Here is a tiny trained network, its code and every weight. The questions are about switching its units off for an input and a class, where a switched-off unit gives its printed mean instead of its output.

import numpy as np


def w(rows, s, z=0):
    codes = np.array(rows[::2]) - 128.0
    scale = np.full(codes.shape[1], s)
    scale[-1] = z or s
    return codes * scale


def f(y):
    return y / 2 * (1 + np.tanh(0.7978845608 * (y + 0.044715 * y**3)))


def log_softmax(a):
    a = a - a.max(-1, keepdims=True)
    return a - np.log(np.exp(a).sum(-1, keepdims=True))


def net(x, mask):
    res = np.array(x, float).reshape(1, 6) / 4 @ E
    y = f(res @ A[0][:, :-1].T + A[0][:, -1])
    res = res + np.where(mask, y, B[0][:, -1]) @ B[0][:, :-1]
    return log_softmax(res[-1] @ U[:, :-1].T + U[:, -1])


A, B = {}, {}
E = w([
[61,60,124,95,161,60,67,163,82],'x0',
[121,72,120,151,126,150,162,89,132],'x1',
[155,105,249,128,90,86,151,149,77],'x2',
[174,130,100,150,81,149,70,155,52],'x3',
[130,130,160,41,137,163,97,108,111],'x4',
[139,145,162,215,162,180,78,107,137],'x5',
],0.011)
A[0] = w([
[183,67,197,39,162,208,117,101,138,200],'n0',
[85,41,133,149,171,44,92,140,75,37],'n1',
[229,157,141,145,89,138,213,124,137,142],'n2',
[144,123,111,252,114,23,170,166,162,125],'n3',
[155,101,253,143,94,97,152,136,87,3],'n4',
[107,146,187,170,142,142,66,122,147,59],'n5',
[185,119,92,140,52,130,105,127,50,67],'n6',
[139,107,86,95,55,63,217,161,95,102],'n7',
[130,112,186,234,184,153,88,138,127,109],'n8',
[136,250,158,114,127,50,65,176,166,62],'n9',
[99,141,200,109,155,77,177,112,208,175],'n10',
[155,123,119,138,78,124,99,137,92,7],'n11',
],0.011,0.0041)
B[0] = w([
[106,118,119,124,84,144,113,105,47,230],'n0',
[129,169,182,162,72,193,98,126,206,241],'n1',
[90,145,180,139,93,138,72,145,199,246],'n2',
[100,118,116,92,121,198,98,99,2,254],'n3',
[107,135,29,127,177,146,83,114,145,241],'n4',
[134,112,149,77,137,125,187,86,145,167],'n5',
[149,65,147,168,188,152,174,164,139,215],'n6',
[167,133,131,78,119,53,147,82,153,244],'n7',
[170,128,117,67,89,21,157,138,173,221],'n8',
[126,92,95,172,56,107,138,128,118,189],'n9',
[191,57,138,171,149,165,132,172,122,242],'n10',
[134,106,167,128,154,170,169,117,111,156],'n11',
],0.017,0.0098)
U = w([
[107,141,193,133,70,161,99,131,165,98],'0',
[184,96,141,30,94,88,156,95,128,85],'1',
[135,115,6,116,153,165,89,122,154,166],'2',
[117,113,160,88,79,160,128,118,24,110],'3',
[187,58,173,157,161,155,166,176,106,103],'4',
[123,86,116,160,61,121,145,111,115,254],'5',
[82,171,161,148,119,127,148,152,110,116],'6',
[86,186,153,143,213,108,177,164,126,79],'7',
],0.012,0.0087)

Each question gives the input, the list of numbers given to net, and the class t.
The units are the neurons (one row each of A and B). Each row of codes is followed by its name. A weight is (code - 128) times the scale printed after its matrix; where a second scale follows, it is the last column's (A, B and U).
mask holds one flag per neuron, in row order. A switched-off neuron (its flag False) gives its mean, the last column of its row in B, instead of its output. The means were averaged over made-up inputs and are rounded, as every weight is.
A unit's drop is (log p(t) with every unit on - log p(t) with that unit switched off) / (log p(t) with every unit on - log p(t) with every unit switched off).
The circuit of an input: a set's keep is (log p(t) with only the set's units on - log p(t) with every unit switched off) / (log p(t) with every unit on - log p(t) with every unit switched off). Starting from all 12 units, units are removed one at a time, each time the one whose removal leaves the highest keep (on an exact tie, the one counted first), for as long as the keep stays at least 0.8.
units of the circuit, in order: the units of the circuit, biggest drop first
most important unit: the unit with the biggest drop
top k neurons: the k neurons with the biggest drops, biggest first
drop of u: that unit's drop, to one decimal
input [6,0,2,-5,1,7], class 1: most important unit : n8
input [-3,-5,3,5,1,1], class 4: top 2 neurons : (n6 n1)
input [2,-2,7,4,-6,-5], class 2: top 3 neurons : (n4 n0 n8)
input [5,0,-6,-5,-5,-7], class 1: top 3 neurons : (n7 n4 n2)
input [-7,0,0,-8,-7,0], class 4: top 3 neurons : (n10 n1 n0)
input [-6,3,-1,-3,6,7], class 1: top 4 neurons : (n8 n1 n3 n5)
input [3,1,1,-3,-6,-7], class 1: top 2 neurons : (n7 n0)
input [0,-6,4,8,2,-8], class 1: top 3 neurons : (n7 n10 n1)
input [-2,-2,8,-3,-8,7], class 2: top 4 neurons : (n4 n7 n3 n0)
input [-6,1,0,8,1,-2], class 4: top 2 neurons : (n6 n1)
input [6,7,3,-8,0,-4], class 4: top 2 neurons : (n10 n2)
input [5,0,8,-7,-8,-1], class 2: top 2 neurons : (n4 n0)
input [6,-3,1,7,5,5], class 4: top 3 neurons : (n6 n2 n3)
input [3,5,-4,-5,-8,3], class 3: units of the circuit, in order : (n3)
input [0,-6,-6,-5,-7,-4], class 3: units of the circuit, in order : (n3 n4)
input [-2,3,-4,6,1,-4], class 4: units of the circuit, in order : (n4 n6)
input [3,-3,-5,-5,-2,7], class 1: drop of n8 : 0.3
input [-2,-1,8,-4,-7,5], class 2: drop of n8 : 0.0
input [4,-7,7,-8,-8,7], class 3: drop of n9 : -0.1
input [2,5,-1,6,7,8], class 1: units of the circuit, in order : (n8)
